Each row is followed by roughly how far along a hidden order it lies, from 0 to 9. A new part has a new order.
[ -1  -9   8  -6  -9   4   4   8  -1   4  -4   0 -18   8   8   8   3 -12
  -4  -2   1  -6  23 -21   2  -4   3   0  -1   3   4  -3  15 -11  -6 -27
  23  -3 -15   3   2   4 -17 -14  -8   6   6   1   5  -1  11   5  -5  17
 -29  -2  -8  -6  11 -38  -2   4  12  -4  18 -15   1   2  -1  16  10  14
   3   7   9  -7   1  -6  31 -10   6 -14 -12 -17  24  24  15  -9  24   7
  -1  -7  10   5  -3  -7 -36 -13   7   2  -8   4 -26 -28   8  15  -6   2
  -6   4   1   2 -11 -11  -5   5  -2  11 -18   5  -5 -15  -3 -32 -20   2
  -1  10   1   7  -1  -1   0   0   5   3 -12   5] | 2
[-25  -5   6   5   7 -20  -1 -10  12  -1  -6  -3  40   5 -18  -5  -8  13
  32   1   0   0  -4 -22   5  -3   5   0  -2  -4   5   7  26   7  21  21
 -10  24   0  -3  -4  -4  31  12   4   6  -1   4  15   9   3   5   4   4
  31  16  -4  11 -15 -21  24  -6  -6  -2   3  22   2  -7  -1 -24 -15 -16
   4  -7  -6   2  -3   2  13 -34   5  -7  -7  29   1 -15 -17 -16 -24 -23
   1   4  -4   1  16  10  24  -4  -1   7  59  -3  -8   4   1   0  -6  -1
   1   0  28  -2  -9   4   7   2  -5  -9  22  -4  14  11   0  -4   9   5
  -9   9 -11 -12   3  -4  -1  -2  16  -3   9   0] | 2
[ 19   6  -1  -5  -4  31   2   8 -15  -1   8   2 -33  -3  21   9   6 -11
 -28  -1  -2   0   2  31  -7   2  -6   0  -4   3  -4  -8 -24  -4 -14 -28
  18 -28   4   3   4   2 -21  -5  -3  -7   2  -1 -15  -4  -1  -4  -2  -9
 -22 -11   4  -9  12  19 -23   3   3   2   1 -18  -2   6   2  28  14  11
   0   3   3  -1   5  -8 -30  36  -6   8   8 -27  -2   7   0   3  13  19
  -2  -7  -3  -2 -19  -6 -32   5  -1  -8 -54   1  10   8   4  -1   9  -1
   1   0 -26   2   9  -3  -4   4   2  10 -15   6  -3 -16   0  -2  -3   3
   7 -16   9  15  -2  10   1   3 -25   4 -10  -2] | 7
[ -2  13  -8   5  10   4  -3  -7  -2  -7   5  -1  13  -6  -5  -3  -2  10
  -3   1  -2   7 -21  30  -9   3  -5   0  -5  -2  -3   0 -15  11   9  18
 -18  -3  19  -3   0  -4  15  13   7  -7  -6   1  -7   4 -11  -6   6 -19
  31   5   9   7 -10  36   0  -6 -12   4  -9  11  -2  -2   2  -2  -5 -12
   0  -8  -8   8   1   1 -36  11  -7  13  13  16 -24 -33 -23  -2 -20  -4
   0   4 -17 -10  -3   9   5  14 -10  -5 -12  -6  22  31  -4 -21   9  -2
   6  -5  -4  -2  11  10   8  -1   0  -8  14  -2  10  10   5  21  24   2
   3 -14  -3  -1   1   8   0   1 -17   0   8  -6] | 8
[  7  11  -6   0   3   9  -1   4 -15  -5  10   2 -19  -6  11   4   4  -1
 -20   0  -3   5 -13  40  -8   3  -9   0  -6   0  -7  -8 -32   5  -5 -11
   4 -19  15  -2   3  -2  -4   8   3 -11  -2   0 -15  -1  -7  -8   2 -24
   2  -3   8  -4   3  42 -15  -3  -6   3  -6  -4  -6   3   3  20   9   0
   0  -5  -3   4   6  -7 -49  31  -8  13  14  -7 -21 -19 -15   4   4  10
  -1  -2 -12  -7 -15   2 -10  15  -8  -9 -43  -2  28  34   2 -14  13  -3
   6  -1 -23   0  15   6   1   1   2   3   1   3   2  -2   3  13  10   5
   7 -20   5  10  -2  19   1   3 -30   3  -2  -5] | 9
[-21 -10  11   1  -2  -4   1  -5  15   2 -10  -3  27   7 -14  -3  -5   2
  24   1   2  -4  13 -38   8  -5   9   0   2  -2  10   9  28  -1  13  11
  -4  24 -11   2  -3  -1   9  -3  -1  11   1   2  18   5   8   8  -2  20
   3  12 -12   8  -5 -45  20  -1   3  -4  13  10   6  -4  -2 -19 -12  -5
   3   2   0  -4  -4   4  44 -48   9 -15 -14  12  15   9   3 -14  -5 -18
   1   0   5   7  14   3   8 -14   5   8  45   0 -23 -25   5  12 -12   2
  -4   2  28  -1 -13  -4   4   2  -3  -5   5  -1   8   5  -2 -20  -6  -2
  -9  22  -9  -9   2 -13  -1  -3  28  -2   2   5] | 0
[ -3  -8  11  -6 -10  31   7   4   3   4  -6  -1 -14   8   4   5   2 -14
  -5  -1   2  -6  25 -27   4  -3   4   0   1   1   7   2  13 -11  -6 -15
  16  -1 -14   7   0   5 -14 -14  -7   8   5   0   8  -1  10   6  -6  22
 -29   3 -10  -1   8 -45   1   6  11  -4  15 -13   5   2  -1  11   6  10
   3   8   6  -8  -1  -1  42 -16   7 -13 -13 -22  27  34  21 -13  23   4
  -1 -10  11   7   0  -7 -30 -14   7   2  -8   2 -24 -33   6  15  -7   2
  -6   2   8   2  -8 -12  -3   4   0   8 -14   4   0 -12  -3 -32 -20  -3
  -3  14   1   1   2  -8   0  -2  13   1 -11   6] | 1
[ 12  -5   7  -7  -9  11   4  10 -10   4   1   2 -30   4  16  11   6 -14
 -13  -3  -1  -4  19   0  -1  -2  -2   0  -1   3   1  -7  -1  -8 -12 -34
  27 -16  -8   2   4   3 -22 -11  -8  -2   5  -1  -3  -2   7   1  -5   2
 -38  -7  -4 -10  14 -17 -16   2   9  -2  12 -16  -3   4   1  29  18  16
   1   6   8  -5   3  -9   2  14   1  -2  -5 -27  14  22   8  -4  33  14
  -2  -9   6   3 -11  -7 -47  -4   5  -2 -34   4 -15 -15  10   9   1   0
  -4   3 -16   3  -4  -9  -7   6   1  14 -20   5  -5 -21  -2 -17 -15   5
   4  -2   5  12  -2   8   1   1  -9   3 -13   3] | 4
[-18  -3   5   3  -1  19   2 -14  17   0 -10  -3  23   2 -18  -7  -5   9
  17   2   4  -1  -2 -29   6  -2   8   0   4  -3  12  13  14  -4  13  35
 -23  19  -5   6  -4   2  13  -3   3  11  -2   1  14   3   1   5   0  23
  19  12  -6  13 -10 -28  23   2  -1  -3   2   7  14  -3  -1 -32 -18 -13
   1   1  -5  -1  -6  10  52 -42   6  -7  -6  14  12   4   8  -7 -23 -14
   3   2   7   6  16   4  33  -9   0   6  47  -3  -7 -15  -5   4  -9   3
  -3  -3  26  -3  -7  -2   8  -2  -1 -14  12  -2   8  13   1 -10   1  -8
  -9  17  -6 -11   4 -21  -1  -4  31  -4  10   1] | 1
[ 21  10  -3  -4  -2   7   1   6 -14  -3   9   2 -22  -5  16   9   6  -9
 -28  -1  -2   3  -8  38  -7   2  -7   0  -4   2  -8  -9 -31  -1 -13 -16
  12 -27  10   2   4   1 -16  -1  -1  -8   0  -1 -15  -3  -5  -7  -1 -17
   4  -8   7  -8   9  36 -26   0   0   3  -5 -16  -4   6   3  26  13   8
  -1   3   0   2   4  -7 -39  40  -9  13  13 -24 -12  -1  -1   6  14  17
  -2  -4  -7  -4 -18  -4 -27  11  -7  -9 -57  -1  15  17   3  -7  12  -2
   3  -1 -25   2  12   0  -4   3   3   5 -13   5   0 -11   2   7   1   3
   8 -19   9  14  -2  13   1   3 -27   3  -7  -3] | 8
[ 14  -2   4  -7  -8   6   4  13 -12   2   3   3 -33   2  18   9   5 -16
 -19  -2  -1  -3  15   8  -5  -2  -4   0  -2   4  -3  -7  -9  -9 -14 -35
  30 -24  -4   3   4   4 -22 -13  -7  -3   4  -1  -5  -4   6  -1  -5  -3
 -29  -8  -2 -12  14 -10 -16   3   9  -2   9 -17  -4   5   1  30  17  14
   1   6   7  -5   4  -9 -13  22  -1  -2  -3 -25  13  16  10  -4  31  17
  -2  -8   2   2 -13  -7 -42  -5   3  -4 -44   4 -12 -14  10   6   3   0
  -3   3 -16   3   0  -7  -6   4   1  15 -19   6  -4 -19  -2 -18 -15   6
   6  -6   9  14  -1  12   1   2 -13   3 -13   3] | 5

New part:
[ -3 -14  -4   5   1  16  22  14  13   0  13   8  -2   0  -9  -4   0] | 5
[-14 -24  27   9  -7 -23 -41  -6  -6   1  -6  -6   1  10  16 -27  15] | 3
[ -3 -16 -10  -4  -4   0  14   7   9  -1   3  -9  -3   6  -4  10  -5] | 2
[ 15  26 -17  -2   3  12  12   4  -9   2  -9   5   3 -13  -1  11 -10] | 6
[ 0 -4  6  2 -4 -5 -6 -6 -8  1 -8 -3  1 -2  4 -3  1] | 4
[ -2 -11  38   9  -5 -14 -33  -7  -8   2   1  -9   2   2  13 -28  14] | 6
[  9  12  -5   0  -2   9 -18 -12   3  -3  -5  31  -4  11  -1   6  -2] | 0
[ -7 -11   1   0  -7  -7 -14  -9   4  -4  -1   1  -4  16   5 -13  12] | 0
[ -2  -3  15  10  -2   6   3  10  -1   3  10  -6   2  -6   5 -21  11] | 8
[  1   3   7   8  -1  11   6   7  -4   1   8   3   1  -7   5 -17   7] | 7
[ 10   3  10   3   0   1 -21  -6  -3   1   3  11   1   3   4  -6 -17] | 6
[  9   4  21   3  -2  -6 -28  -6  -7   2   2 -11   2  -1   8 -15  -1] | 7
[ -9 -11   4   1  -4  -6   8   7   2   2   4 -12   2  -8   1  -5   8] | 5
[  9   4   2   2  -2   4 -14 -12   0  -1   2  22  -2  11   4   5 -12] | 2
[ -3   1  17  11  -1   0  -9   7  -6   3   6   4   2 -10   6 -29   9] | 9
[  6  15  -7   2   1   6   4   3  -7   2  -7   2   3 -13   3   4  -1] | 6
[-28 -52  55  17  -9 -25 -18  11   6   3  23 -25   1  11  21 -58  31] | 7
[ -2  -6   9   7   1 -21 -26  -6 -13   2 -16  -5   4  -3   7 -19  15] | 4
[ -2  -6 -16  -3  -1   5  20   2   8  -2  -6   0  -2   4  -9  11   3] | 1
[14  3 -7 -1 -1  9  0 -5  2 -1  1 11 -2  7  4  5 -9] | 3
[ -2  -3   0   2  -7   2   6   8  -3   3  -3   2   1 -10   4   3   1] | 6
[ -1 -17 -10  -4  -2   9  26  11   9   1   6  -6  -1  -1  -5   2  -8] | 4
[-11 -21   8   4  -3   7  11   6  10  -1  11  -3  -3   5  -2 -18  12] | 4
[ -3  -7 -15  -3  -6  -2 -10  -8  -1  -1  -9   3  -2   9   1   1 -11] | 1
[ 14  18  -1   1   1   4 -10  -7  -1   0   1  20   0   7   2   8 -22] | 5
[  3   7  13   8   2  11   5   8  -2   3  10  -1   2 -10   2 -14   5] | 9
[  4  17   2   8   1  17   8   5  -5   2   3   7   1 -11   1  -8   6] | 7
[-14 -31   8   0  -9 -14   3   3   7  -1   4 -11  -2   8   1  -6   7] | 1
[  0   1 -18   0  -5  -4 -13 -10  -4  -1 -11  16  -1   6   1  -1 -11] | 1
[-3  9 -6  2 -2  0 13 -2 -4  1 -7  5  0  0 -1  4 14] | 3
[  0  -4  -8   3   0  12  22  13   9   0  16   2   0  -4  -8 -13  -7] | 7
[  7  -1  14   2   0   1 -12  -6  -3   1   3   9   0   5   7  -8 -12] | 5
[ 13  20 -44 -11   6  25  63  13   4  -1  -4   8   0 -13 -21  28 -18] | 5
[ -8 -20  25  11  -5 -17 -25  -8  -2   1   2   5   0   9  15 -32  20] | 3
[  0   5  30   8  -1 -13 -27  -9 -13   1  -5  -2   2   1  11 -21  15] | 5
[ -9 -19   0  -4  -9  11  -2   0   8  -2   9 -13  -3  13  -1  -1  -1] | 2
[ -1 -10  -4  -4  -3  13  24   7  11  -1   8   3  -2   2  -6   0   0] | 4
[ -1 -18  -2  -5  -3   6  11  17  12   2   8 -15   2  -5  -4   7  -9] | 6
[ 11   6   3   0   1   4 -12  -9   0   0   2  16  -1   6   5  -1 -21] | 4
[ 14  16   9   7   2   2  -6  -2 -11   1 -10   8   3  -5   2  -9   9] | 6
[-12 -10   1   0  -1  -5  19   9   4   1  -3 -14   1  -3  -3 -24   8] | 5
[-12 -14   8   0  -3  -9  10   5   2   1   1  -8   0  -3  -1 -10  10] | 4
[  2 -10  10   4  -2   1 -19  -8   0   1   1  13  -1   9  11 -15   0] | 3
[  0 -20  -8  -2  -3  10  29  12  14   1  10  -1  -1  -1  -5   3  -7] | 5
[ -6 -19   7  -2  -9   7  -3   2  10  -2  13 -13  -4  12   3  -6   0] | 3
[ 15  15 -35  -4   3  38  42   7  13  -3  10  29  -4  -2 -21  23 -17] | 5
[  4  13  -2   1   1   5  11   5  -6   2  -6   0   3 -12   1   3  -2] | 6
[  0  -7  -9   0  -5  12  16   9  10  -2  19 -10  -1   3  -4 -11 -14] | 7
[  7   3 -10  -3  -2  12  20  11  -4   4   1 -16   2 -13  -1  13 -10] | 8
[-17 -38  17   4 -10 -16  -8   2  10  -1  14 -16  -1   6   6 -25  11] | 3
[  3  -4   3   5  -2   2 -10  -7   0   1  -1  16  -1   7   7 -13   0] | 3
[ 16   8  -6  -4   2   5 -10 -12   3  -3   2  11  -1  10  -5  13 -22] | 3
[ 0 -1 13  5 -4  6 -6  4 -5  3  0 -4  0 -7  9 -9  8] | 6
[ -7 -14  26  10  -2 -31 -24  -8 -14   2 -20 -14   3  -2  14 -27  25] | 3
[ -8 -12  10   5  -7 -16 -26  -9  -9   1 -14   2   1   4   7 -11  12] | 1
[ -7   9  -7   1  -3   6  23   3  -4   2  -6   8   1 -12  -5   3   7] | 5
[ -2  -2 -17  -3  -7   4 -10  -8  -2  -2  -6   2  -2  11   1  -8  -6] | 0
[-8 -3  6  4 -6 -7 -5 -3 -5  1 -7  0  0 -4  2 -1  9] | 3
[ -4 -15   4  -2  -8   5   1   4   8  -2  19 -14  -3  10   3 -10   0] | 4
[ 25  40 -51 -15   7  37  48  12  -1   2 -12   3   1 -16 -23  45 -24] | 7
[-10 -24   0  -3  -6  -8   5   3   9  -1   2 -14  -2  10   0   4   3] | 1
[-22 -23  35  14  -9 -27 -38 -14  -1  -1   3  16  -3  16  19 -42  23] | 1
[ -8   1  -4   0  -8 -10 -14 -13  -4   0 -14  13  -1   9   6  -4  -5] | 0
[  3   5   8   1   0 -15 -22 -10 -13   1 -16 -11   2  -2   6  -5   6] | 4
[ -1 -11  35   8  -2 -17 -35  -8  -8   3   1  -9   2   0  14 -23  13] | 6
[-13  -2   2   4  -5  -5  19   6  -3   2  -3  -3   1  -8   3  -8  16] | 5
[ -9 -28  10  -1  -9   2  -8   4  10  -2  16 -19  -3  12   3 -14  -7] | 4
[-12 -17   1   0  -9 -15 -23 -10   2  -2  -8   2  -3  12   7  -2   1] | 0
[-9 -5  4  4 -7 -7 -4 -2 -4  1 -5  1  0 -3  4 -2  9] | 3
[  3  -3 -13  -3  -7  -1   5   0   2   1  -4  -4   0   2  -3   1  -9] | 3
[ -2   0  -8   2  -6  -7 -42 -12 -10   0 -19   8   0   3   7   0  11] | 0
[  4  -8  -7  -2   0   6  -1   2   5  -2  12  -8  -1   7  -1  -9 -10] | 5
[ -1  -7  -4   0  -4  12   4  13   8  -1  19 -11  -2   1  -2  -8  -9] | 6
[  4   3   8   7   0  11   9  10  -2   2  11  -2   1  -8   3 -12   4] | 9
[-14 -27  10   7  -6   2  14  12  14   0  21   2  -2   2  -2 -16   0] | 6
[  4 -10   3  -4  -3   5  -8  -3  13  -2   9  -6  -2  13  -2   0 -12] | 3
[-14 -24  12   5  -8 -20 -27  -8  -3   1  -5   0   0  12  13 -26   9] | 2
[ -8 -14   6   6  -4   4  21  11  13  -1  16   6  -2   3  -3 -17   8] | 5
[-10 -33   7  -1  -5   5  18  13  11   1  11 -15  -1   2   1  -5   0] | 4
[ -4 -16   7   6  -2   5  21  12  10  -1  14  -1  -1  -3  -2 -19   3] | 6
[ -1   3  -5   2  -4   0  10  -5  -8   1 -12   6   0  -3   0   9  11] | 2
[  8   2 -25  -9  -3   0  25   1   6  -2  -3  -4  -2   2 -11  20 -14] | 2
[  3   4   9  11   0   3  -4   1  -8   2   4  10   2  -8   5 -16  16] | 7
[ -1 -10 -13  -3  -6  25  14   7  11  -2  20  -1  -3   4  -6   7 -17] | 5
[  0  12  30   7  -2 -14 -24 -11  -8   1  -3  -1   1   2  13 -17  20] | 4
[ -9 -21  -5  -4  -7  -4  -8  -5   4  -3   1 -15  -3  14   0   0   2] | 1
[  7   1  13   3  -1  -2 -16  -2  -4   1   1   6   1   2   6 -12  -3] | 6
[ -2 -15 -10  -3  -1  13  28  12  12   0   8  -2  -1   1  -5   6  -1] | 4
[ -2  -6  12   1  -2 -16 -27  -9 -12   1 -12  -9   2   1   9 -11   7] | 3
[  0  -1  13   9  -2   1  -6   1  -6   2   1   4   1   1   7 -16  12] | 6
